Below is a small trained network, with its code and all its weights. Each question gives an input and a class and asks what happens when units are switched off, that is, made to give their printed mean instead of their output.

import numpy as np


def w(rows, s, z=0):
    codes = np.array(rows[::2]) - 128.0
    scale = np.full(codes.shape[1], s)
    scale[-1] = z or s
    return codes * scale


def norm(h):
    return h / np.sqrt((h * h).mean(-1, keepdims=True) + 1e-5)


def f(y):
    return y / 2 * (1 + np.tanh(0.7978845608 * (y + 0.044715 * y**3)))


def log_softmax(a):
    a = a - a.max(-1, keepdims=True)
    return a - np.log(np.exp(a).sum(-1, keepdims=True))


def net(x, mask):
    res = np.array(x, float).reshape(1, 3) / 4 @ E
    u = 0
    for l in range(2):
        y = f(norm(res) @ A[l][:, :-1].T + A[l][:, -1])
        res = res + np.where(mask[u : u + 16], y, B[l][:, -1]) @ B[l][:, :-1]
        u += 16
    return log_softmax(norm(res)[-1] @ U[:, :-1].T + U[:, -1])


A, B = {}, {}
E = w([
[203,36,104,150],'x0',
[119,59,27,2],'x1',
[177,94,143,34],'x2',
],0.0073)
A[0] = w([
[67,200,73,124,161],'0.n0',
[192,247,130,154,62],'0.n1',
[151,141,169,202,180],'0.n2',
[101,135,148,148,88],'0.n3',
[238,55,158,167,56],'0.n4',
[130,114,161,168,121],'0.n5',
[100,134,208,118,124],'0.n6',
[214,196,198,98,122],'0.n7',
[149,119,56,183,107],'0.n8',
[129,228,138,123,165],'0.n9',
[89,160,90,197,193],'0.n10',
[29,117,109,57,134],'0.n11',
[164,171,90,118,108],'0.n12',
[204,64,157,63,255],'0.n13',
[77,97,185,190,131],'0.n14',
[142,79,58,129,175],'0.n15',
],0.011,0.0041)
B[0] = w([
[115,164,87,73,192],'0.n0',
[130,95,143,132,174],'0.n1',
[203,176,138,61,236],'0.n2',
[110,115,98,63,133],'0.n3',
[165,171,137,145,207],'0.n4',
[193,107,99,60,159],'0.n5',
[58,67,158,101,158],'0.n6',
[73,111,160,117,178],'0.n7',
[38,76,178,163,158],'0.n8',
[3,81,101,126,192],'0.n9',
[178,137,54,127,211],'0.n10',
[139,178,36,192,206],'0.n11',
[108,105,114,124,123],'0.n12',
[135,153,196,84,253],'0.n13',
[151,99,90,11,191],'0.n14',
[105,139,150,236,200],'0.n15',
],0.0064,0.0065)
A[1] = w([
[144,84,119,104,70],'1.n0',
[226,98,158,125,209],'1.n1',
[104,172,170,181,90],'1.n2',
[89,205,91,98,162],'1.n3',
[179,124,171,76,59],'1.n4',
[136,144,106,54,107],'1.n5',
[91,165,114,150,159],'1.n6',
[70,97,189,138,152],'1.n7',
[108,71,128,162,103],'1.n8',
[82,42,119,197,73],'1.n9',
[91,157,133,65,233],'1.n10',
[126,201,160,131,106],'1.n11',
[83,181,22,56,100],'1.n12',
[64,7,193,53,121],'1.n13',
[182,141,27,179,250],'1.n14',
[35,152,185,140,220],'1.n15',
],0.011,0.0026)
B[1] = w([
[137,167,102,228,128],'1.n0',
[57,179,6,120,217],'1.n1',
[147,125,93,113,131],'1.n2',
[215,165,189,79,212],'1.n3',
[83,100,97,153,174],'1.n4',
[106,188,202,188,180],'1.n5',
[229,34,103,91,153],'1.n6',
[32,75,26,163,141],'1.n7',
[67,148,224,78,126],'1.n8',
[47,62,255,33,142],'1.n9',
[109,81,188,193,208],'1.n10',
[196,111,156,81,151],'1.n11',
[203,122,207,159,255],'1.n12',
[143,119,62,177,176],'1.n13',
[33,45,54,136,216],'1.n14',
[142,55,85,177,175],'1.n15',
],0.0053,0.0078)
U = w([
[183,210,247,80,221],'0',
[128,164,23,131,208],'1',
[8,70,182,146,2],'2',
],0.014,0.00072)

Each question gives the input, the list of numbers given to net, and the class t.
The units are the neurons (one row each of A and B). Each row of codes is followed by its name. A weight is (code - 128) times the scale printed after its matrix; where a second scale follows, it is the last column's (A, B and U).
mask holds one flag per neuron, layer by layer. A switched-off neuron (its flag False) gives its mean, the last column of its row in B, instead of its output. The means were averaged over made-up inputs and are rounded, as every weight is.
A unit's drop is (log p(t) with every unit on - log p(t) with that unit switched off) / (log p(t) with every unit on - log p(t) with every unit switched off).
unit that matters most: the unit with the biggest drop
k most important neurons: the k neurons with the biggest drops, biggest first
k most important neurons of layer l: the k neurons of layer l with the biggest drops, biggest first
drop of u: that unit's drop, to one decimal
input [0,-1,-7], class 0: unit that matters most => 1.n12
input [1,-8,-6], class 1: 3 most important neurons of layer 0 => 0.n13, 0.n10, 0.n5
input [1,-5,-1], class 1: 3 most important neurons => 1.n1, 0.n13, 0.n0
input [-4,0,-8], class 0: 3 most important neurons => 1.n3, 1.n12, 1.n1
input [6,0,1], class 0: 3 most important neurons of layer 1 => 1.n14, 1.n13, 1.n15
input [-8,-4,1], class 2: 4 most important neurons => 0.n9, 0.n6, 1.n15, 1.n7
input [1,-7,-4], class 1: 4 most important neurons => 0.n13, 0.n10, 1.n1, 1.n12
input [0,5,4], class 0: 3 most important neurons => 0.n13, 0.n11, 0.n10
input [3,5,0], class 2: 2 most important neurons of layer 0 => 0.n15, 0.n2
input [-1,5,8], class 0: 2 most important neurons => 0.n13, 1.n5
input [-1,-1,-8], class 0: 3 most important neurons => 1.n12, 0.n11, 1.n1
input [0,-8,3], class 2: 3 most important neurons of layer 1 => 1.n3, 1.n4, 1.n12
input [-1,7,7], class 0: 2 most important neurons => 0.n13, 1.n5
input [6,-6,-8], class 1: unit that matters most => 0.n2
input [-3,-6,2], class 2: drop of 0.n9 => 0.2
input [2,-8,-7], class 1: drop of 0.n13 => 0.3
input [-6,-2,-6], class 0: drop of 0.n9 => 0.0
